Here is a tiny trained network, its code and every weight. The questions are about switching its units off for an input and a target symbol, where a switched-off unit gives its printed mean instead of its output.

import numpy as np


def w(rows, s, z=0):
    codes = np.array(rows[::2]) - 128.0
    scale = np.full(codes.shape[1], s)
    scale[-1] = z or s
    return codes * scale


def f(y):
    return y / 2 * (1 + np.tanh(0.7978845608 * (y + 0.044715 * y**3)))


def softmax(a):
    e = np.exp(a - a.max(-1, keepdims=True))
    return e / e.sum(-1, keepdims=True)


def log_softmax(a):
    a = a - a.max(-1, keepdims=True)
    return a - np.log(np.exp(a).sum(-1, keepdims=True))


def net(x, mask):
    ids = ['ΣΩαζηλξ'.index(c) for c in x.split()]
    T = len(ids)
    res = E[ids] + P[:T]
    q, k, v = (res @ M[0].T for M in (Q, K, V))
    z = softmax(np.where(np.tri(T) > 0, q @ k.T / 4**0.5, -1e9)) @ v
    res = res + np.where(mask[0], z, O[0][:, -1]) @ O[0][:, :-1]
    y = f(res @ A[0][:, :-1].T + A[0][:, -1])
    res = res + np.where(mask[1:13], y, B[0][:, -1]) @ B[0][:, :-1]
    return log_softmax(res[-1] @ U[:, :-1].T + U[:, -1])


Q, K, V, O, A, B = {}, {}, {}, {}, {}, {}
E = w([
[169,195,100,85,118],'Σ',
[99,149,55,98,125],'Ω',
[53,67,157,161,156],'α',
[67,53,176,145,49],'ζ',
[109,120,94,97,3],'η',
[75,208,173,237,106],'λ',
[179,174,128,76,23],'ξ',
],0.018)
P = w([
[170,111,76,162,141],'0',
[86,146,178,5,113],'1',
[102,144,158,96,91],'2',
[200,45,2,219,108],'3',
[137,108,105,186,78],'4',
[54,166,188,14,88],'5',
[106,150,150,134,73],'6',
[156,92,36,245,75],'7',
[128,141,116,187,88],'8',
[77,184,170,106,89],'9',
[133,135,140,148,93],'10',
[138,135,112,196,93],'11',
],0.0093)
Q[0] = w([
[150,128,165,99,236],'head 0',
[183,91,99,195,148],'head 0',
[56,158,184,25,140],'head 0',
[183,134,119,131,253],'head 0',
],0.015)
K[0] = w([
[198,50,99,86,140],'head 0',
[79,141,135,38,140],'head 0',
[216,89,56,249,128],'head 0',
[155,42,123,53,146],'head 0',
],0.014)
V[0] = w([
[27,146,8,165,255],'head 0',
[123,141,90,134,23],'head 0',
[88,110,131,103,190],'head 0',
[240,215,99,74,107],'head 0',
],0.0092)
O[0] = w([
[159,102,53,233,104,93],'head 0',
[126,113,90,81,164,251],'head 0',
[138,144,125,149,105,52],'head 0',
[7,180,66,141,150,2],'head 0',
],0.014,0.0071)
A[0] = w([
[155,83,74,175,113,87],'neuron 0',
[134,111,56,56,186,123],'neuron 1',
[216,254,80,104,116,51],'neuron 2',
[57,116,139,181,182,238],'neuron 3',
[95,40,199,198,148,145],'neuron 4',
[97,134,151,116,74,198],'neuron 5',
[139,138,98,188,122,254],'neuron 6',
[87,61,129,84,164,159],'neuron 7',
[170,173,79,178,203,16],'neuron 8',
[216,195,87,134,156,93],'neuron 9',
[118,112,135,165,93,91],'neuron 10',
[217,111,122,155,70,59],'neuron 11',
],0.011,0.0051)
B[0] = w([
[112,144,221,134,98,181],'neuron 0',
[142,88,180,187,158,190],'neuron 1',
[30,114,85,76,79,168],'neuron 2',
[212,189,142,75,91,166],'neuron 3',
[94,166,131,57,65,255],'neuron 4',
[110,125,90,214,161,212],'neuron 5',
[146,41,141,102,145,187],'neuron 6',
[152,143,83,118,136,229],'neuron 7',
[90,174,176,152,32,135],'neuron 8',
[1,145,189,65,185,156],'neuron 9',
[77,99,141,143,132,156],'neuron 10',
[127,208,85,178,187,249],'neuron 11',
],0.0088,0.0094)
U = w([
[137,13,112,161,207,228],'Σ',
[138,202,61,128,82,11],'Ω',
[185,107,78,172,102,248],'α',
[69,31,135,157,38,51],'ζ',
[63,132,183,120,159,2],'η',
[160,229,254,186,123,79],'λ',
[218,126,159,72,91,179],'ξ',
],0.0073,0.0036)

Each question gives the input, a string of symbols that net reads in full, and the target symbol t.
The units are the heads (4 rows each of Q, K, V and O) and the neurons (one row each of A and B). Each row of codes is followed by its name. A weight is (code - 128) times the scale printed after its matrix; where a second scale follows, it is the last column's (O, A, B and U).
mask holds one flag per unit, heads first, then neurons. A switched-off unit (its flag False) gives its mean, the last column of its rows in O or B, instead of its output. The means were averaged over made-up inputs and are rounded, as every weight is.
A unit's drop is (log p(t) with every unit on - log p(t) with that unit switched off) / (log p(t) with every unit on - log p(t) with every unit switched off).
The circuit of an input: a set's keep is (log p(t) with only the set's units on - log p(t) with every unit switched off) / (log p(t) with every unit on - log p(t) with every unit switched off). Starting from the 12 units with the biggest drops (on a tie, the unit counted first), units are removed one at a time, each time the one whose removal leaves the highest keep (on an exact tie, the one counted first), for as long as the keep stays at least 0.8.
units of the circuit, in order: the units of the circuit, biggest drop first
unit that matters most: the unit with the biggest drop
k most important neurons: the k neurons with the biggest drops, biggest first
drop when u is switched off: that unit's drop, to one decimal
input α ζ Ω, target λ: units of the circuit, in order => (head 0; neuron 11; neuron 0)
input ζ ζ ζ λ ξ λ λ Ω, target Σ: 3 most important neurons => (neuron 4; neuron 3; neuron 1)
input η Ω ζ, target Σ: 3 most important neurons => (neuron 4; neuron 1; neuron 5)
input ζ ζ Ω η η ζ ζ, target Σ: 2 most important neurons => (neuron 5; neuron 3)
input ξ ζ η Ω ζ α, target ζ: 3 most important neurons => (neuron 11; neuron 6; neuron 0)
input ζ α λ ζ ζ ξ, target Ω: units of the circuit, in order => (neuron 2; neuron 6; neuron 5)
input α λ ζ ξ Ω ζ ζ ζ ζ Ω, target Σ: most important neuron => (neuron 1)
input ξ Ω ζ α, target ζ: units of the circuit, in order => (head 0; neuron 0)
input Σ ξ α α, target η: 2 most important neurons => (neuron 1; neuron 3)
input Ω η ζ λ λ λ ζ ζ ζ ξ, target Ω: units of the circuit, in order => (neuron 11; neuron 2; head 0)
input ζ α Σ Ω ζ ξ, target ζ: units of the circuit, in order => (head 0; neuron 2; neuron 6)
input Σ ζ ζ ζ ζ λ Ω Ω ζ η, target α: units of the circuit, in order => (neuron 4; neuron 5; neuron 9)
input Σ Σ ζ ξ α Ω Σ η, target ζ: units of the circuit, in order => (head 0; neuron 0; neuron 6)
input ξ Σ Ω α, target Ω: units of the circuit, in order => (head 0; neuron 3)
input Ω λ Ω α, target ξ: unit that matters most => neuron 3
input ζ η ζ ξ ζ Ω, target η: 2 most important neurons => (neuron 1; neuron 3)
input Σ Ω λ Σ ζ α λ α, target λ: 2 most important neurons => (neuron 0; neuron 11)
input λ ζ Ω λ, target ξ: drop when neuron 5 is switched off => 0.1
input ζ ξ ζ ξ, target η: drop when neuron 1 is switched off => 0.1
input η ζ ξ Ω ξ ξ, target ζ: drop when head 0 is switched off => 0.5
input ζ α Σ ξ, target λ: unit that matters most => neuron 11
